Below are the code and all the weights of a small trained network. Each question names an input and a class and asks about switching units off, where a switched-off unit gives its printed mean instead of its output.

import numpy as np


def w(rows, s, z=0):
    codes = np.array(rows[::2]) - 128.0
    scale = np.full(codes.shape[1], s)
    scale[-1] = z or s
    return codes * scale


def f(y):
    return np.maximum(y, 0)


def log_softmax(a):
    a = a - a.max(-1, keepdims=True)
    return a - np.log(np.exp(a).sum(-1, keepdims=True))


def net(x, mask):
    res = np.array(x, float).reshape(1, 3) / 4 @ E
    y = f(res @ A[0][:, :-1].T + A[0][:, -1])
    res = res + np.where(mask, y, B[0][:, -1]) @ B[0][:, :-1]
    return log_softmax(res[-1] @ U[:, :-1].T + U[:, -1])


A, B = {}, {}
E = w([
[39,180,147,174,1,112],'x0',
[121,147,212,145,186,36],'x1',
[132,209,34,235,147,86],'x2',
],0.0092)
A[0] = w([
[135,116,203,100,152,162,57],'n1',
[130,139,64,192,147,57,78],'n2',
[104,102,67,144,156,63,146],'n3',
[67,98,120,122,84,116,223],'n4',
[102,136,179,85,153,169,204],'n5',
[112,104,177,99,100,127,75],'n6',
[112,130,134,66,126,169,91],'n7',
[178,93,89,140,78,194,217],'n8',
[49,145,187,127,207,85,85],'n9',
[150,146,132,169,95,213,124],'n10',
[130,70,223,119,119,145,128],'n11',
[100,123,165,77,134,182,31],'n12',
[143,217,101,181,132,190,60],'n13',
[190,121,105,88,204,195,193],'n14',
[15,117,95,133,65,163,147],'n15',
[242,76,116,158,201,151,88],'n16',
[136,107,172,145,146,50,53],'n17',
[116,106,74,121,93,220,255],'n18',
[171,112,95,98,201,115,51],'n19',
[129,133,64,108,114,223,167],'n20',
[137,141,248,143,152,20,28],'n21',
[188,79,106,136,161,160,143],'n22',
[171,112,146,127,133,114,213],'n23',
[212,163,79,159,121,92,48],'n24',
[89,155,177,190,12,111,129],'n25',
[136,223,120,145,144,103,136],'n26',
[169,188,93,166,132,108,80],'n27',
[117,157,167,40,116,129,54],'n28',
],0.011,0.00068)
B[0] = w([
[200,121,120,135,104,218,197],'n1',
[199,73,107,84,143,136,226],'n2',
[187,122,120,83,94,197,178],'n3',
[145,149,158,165,106,144,182],'n4',
[130,105,118,121,184,142,188],'n5',
[210,68,106,92,109,166,181],'n6',
[131,33,102,122,192,126,186],'n7',
[62,146,111,189,186,44,216],'n8',
[65,127,131,173,180,82,201],'n9',
[106,155,197,209,205,128,186],'n10',
[155,98,136,135,158,185,212],'n11',
[148,115,96,105,144,169,193],'n12',
[164,88,98,106,152,167,209],'n13',
[94,200,165,118,102,101,241],'n14',
[122,172,144,166,78,131,231],'n15',
[136,205,217,75,81,134,239],'n16',
[3,137,85,175,213,41,187],'n17',
[2,165,101,176,195,120,233],'n18',
[142,152,204,134,48,154,207],'n19',
[69,125,75,135,186,34,227],'n20',
[73,136,100,178,164,62,239],'n21',
[142,180,164,101,111,81,202],'n22',
[128,189,91,173,141,135,162],'n23',
[137,90,112,81,142,164,196],'n24',
[152,161,153,101,30,155,254],'n25',
[179,133,100,109,122,199,202],'n26',
[169,70,75,112,120,168,202],'n27',
[157,109,64,92,130,151,185],'n28',
],0.0066,0.0091)
U = w([
[24,158,59,193,208,46,213],'0',
[131,252,199,96,2,148,147],'1',
[194,12,24,80,150,221,1],'2',
],0.0073,0.0007)

Each question gives the input, the list of numbers given to net, and the class t.
The units are the neurons (one row each of A and B). Each row of codes is followed by its name. A weight is (code - 128) times the scale printed after its matrix; where a second scale follows, it is the last column's (A, B and U).
mask holds one flag per neuron, in row order. A switched-off neuron (its flag False) gives its mean, the last column of its row in B, instead of its output. The means were averaged over made-up inputs and are rounded, as every weight is.
A unit's drop is (log p(t) with every unit on - log p(t) with that unit switched off) / (log p(t) with every unit on - log p(t) with every unit switched off).
The circuit of an input: a set's keep is (log p(t) with only the set's units on - log p(t) with every unit switched off) / (log p(t) with every unit on - log p(t) with every unit switched off). Starting from the 12 units with the biggest drops (on a tie, the unit counted first), units are removed one at a time, each time the one whose removal leaves the highest keep (on an exact tie, the one counted first), for as long as the keep stays at least 0.8.
circuit, biggest first: the units of the circuit, biggest drop first
top k neurons: the k neurons with the biggest drops, biggest first
drop when u is switched off: that unit's drop, to one decimal
input [-7,5,-3], class 1: circuit, biggest first => [n16]
input [-4,3,2], class 1: circuit, biggest first => [n16 n19]
input [-8,1,-8], class 1: top 3 neurons => [n16 n14 n19]
input [-7,-7,2], class 0: top 4 neurons => [n20 n8 n18 n25]
input [-5,-8,7], class 0: top 2 neurons => [n20 n8]
input [-6,5,4], class 1: top 2 neurons => [n16 n19]
input [-5,2,-4], class 1: top 2 neurons => [n16 n14]
input [4,-7,-6], class 0: top 3 neurons => [n18 n8 n20]
input [-4,-3,2], class 1: drop when n19 is switched off => 0.1
input [-7,5,6], class 1: drop when n19 is switched off => 0.2
input [-7,-1,5], class 1: drop when n16 is switched off => 0.2
